X =
[[-12.628   4.869  -0.427   2.114  -4.926  -0.597 -18.636  -5.639   6.075
    7.440  -4.114]
 [  7.413  -3.479 -11.196  -3.573   3.408 -12.656   5.506   9.979 -10.391
  -15.709  -1.261]
 [ -8.027  -7.851 -11.167 -10.726  -5.473  -5.701  10.967   8.659  -0.811
    2.438   0.654]
 [-14.996   8.590   9.840  -8.162  -5.987   5.013 -16.376 -14.827   5.569
   21.501 -11.453]
 [  2.912  -6.410   5.417  19.448  -1.963  10.661   1.624  -5.623   5.501
   -4.383  11.734]
 [ -7.449  -2.388   0.382  -3.736  -4.344  -9.630   4.307  -2.797  -8.974
   16.000 -15.367]
 [  4.709   0.393  -9.549   2.772   3.043   1.646  -9.091   5.356   5.687
  -23.374  14.066]
 [-10.992  -6.881   3.423   6.801  -7.878  -0.834   4.892  -4.722  -0.796
   18.229  -7.138]
 [ -0.905  -7.420  -3.030   4.748  -2.980   1.268   7.806   1.856   1.030
   -2.515   5.517]
 [ -1.932  -8.937  -1.990   3.742  -4.606  18.087   7.969   1.270  15.136
   -9.040  22.539]
 [  8.102   3.845   0.827  -4.242   4.259   7.569  -7.536  -3.065   3.783
  -16.878   8.361]]
Which number is the entry just right of 7.569?
A: -7.536
Which number is the largest entry?
A: 22.539
Which number is the entry just left of -9.630?
A: -4.344
The smallest entry: -23.374
The entry just right of -6.881 is 3.423
Which number is the entry just right of -4.242?
A: 4.259
Which number is the entry just left of -10.391?
A: 9.979
The entry just left of the largest entry -> -9.040
Which number is the entry just right of -2.980?
A: 1.268
The entry just left of 4.892 is -0.834
The centre entry is -9.630
Which number is the median entry?
A: -0.796
Which number is the entry just left of the smallest entry?
A: 5.687
Which number is the entry just left of -4.242?
A: 0.827

 -5   -9  -18  -11   11   14    3   -6   14  -23  -29    6   13    5    2
-10   -7  -14   -8    7    5    6    9   20  -13  -24    7   10    8  -11
 -6   24  -53  -48  -27  -15  -14   13  -27   -1  -27   34   -8   16   11
  3   10  -61  -52  -29   -8  -15   23  -13    4  -31   21  -15   15  -12
 10   20  -49  -42  -31   -7   -6   18  -27    4  -25   28   -1   37   -8
 -9    5   -1  -13   13   26    8    8   15  -20  -31    3   12   -4  -15
-11   12  -67  -47  -33  -13  -10   25  -19   -3  -25   28   -8   10    1
 -1   13  -22  -12   -4  -16   -7  -16   -8    3    7   -6   -8   -1   -2
Indices start at 0.
Which number is the entry just left of -67?
A: 12
Which number is the top-left entry?
A: -5
The entry directly above the largest entry is 15
The bottom-right entry is -2
The entry directly above -47 -> -13
The entry just right of the largest entry -> -8
The entry at row 0, column 1: -9
The entry in row 2 and column 1 -> 24
The entry directly below the largest entry is -4
Which number is the bottom entry of the column that holds the smallest entry?
A: -22
Which number is the entry in row 1 and column 0?
A: -10
The bottom-left entry: -1
The entry at row 0, column 2: -18
The top-right entry: 2
The entry directly above -67: -1
The bottom entry of the column that holds the largest entry -> -1
The entry at row 1, column 1 -> -7
Which number is the entry just right of -23?
A: -29
Which number is the entry in row 2 and column 0?
A: -6
The largest entry: 37
The entry just right of -49: -42
Which number is the entry directly below 23?
A: 18
The entry directly above -3 is -20
Which number is the entry in row 2 and column 2?
A: -53
The entry just right of -3 -> -25

[[402, -426, 584, -378, 306, -163, 229, 374, 439, 171, -445, 286, 29, 245],
 [453, -677, 63, -219, 248, -68, 157, 356, 116, 224, -374, 342, 197, 212],
 [-652, -547, -536, 41, 261, 206, 407, 209, -101, 476, -138, 16, 591, -154],
 [-811, -882, -8, 145, -9, 191, 202, 331, 75, 65, -381, 377, 164, 134],
 [871, -144, -91, -611, 61, 12, 67, -123, -446, 87, 101, -54, 335, -325],
 [-916, -460, -355, 144, 293, 192, 204, 72, -289, 380, -299, 212, 168, 46]]
Rows and columns are numbered from 0.
The entry just left of -299: 380
The top-right entry: 245
The entry in the bottom-left corner is -916
Find the entry just left of 12.
A: 61
Find the entry directly above -677.
A: -426
The maximum is 871
Find the entry in row 1 and column 0.
A: 453
Find the entry directly above the largest entry.
A: -811
Find the entry directly above -611.
A: 145
The entry directly above 65 is 476
The top entry of the column that holds the largest entry: 402
Find the entry directly below -91.
A: -355
The entry in row 1 and column 2: 63
Find the entry at row 0, column 2.
A: 584
The entry directly above 87: 65
The entry at row 2, column 0: -652
Find the entry in row 1 and column 1.
A: -677
The entry at row 2, column 1 -> -547
The entry in the bottom-right corner: 46
Find the entry at row 2, column 2.
A: -536
The entry just left of 192 -> 293
The entry just right of -138 is 16
Find the entry just left of 204.
A: 192
Find the entry just right of 61.
A: 12
The entry just left of 229 is -163
The entry directly above -325 is 134
The entry just right of 65: -381
The entry directly below 356 is 209
Find the entry just right of -916.
A: -460
The entry just right of 356 -> 116

array([2698, 6382, 2589, 4702, 6078, 8029, 4478, 4195, 4493, 6027, 2469,
       5261, 4024, 4868])
The entry just right of 4478: 4195
The entry just left of 8029: 6078
Give the entry just right of 4195.
Answer: 4493
The entry just right of 2589: 4702
Give the largest entry.
Answer: 8029
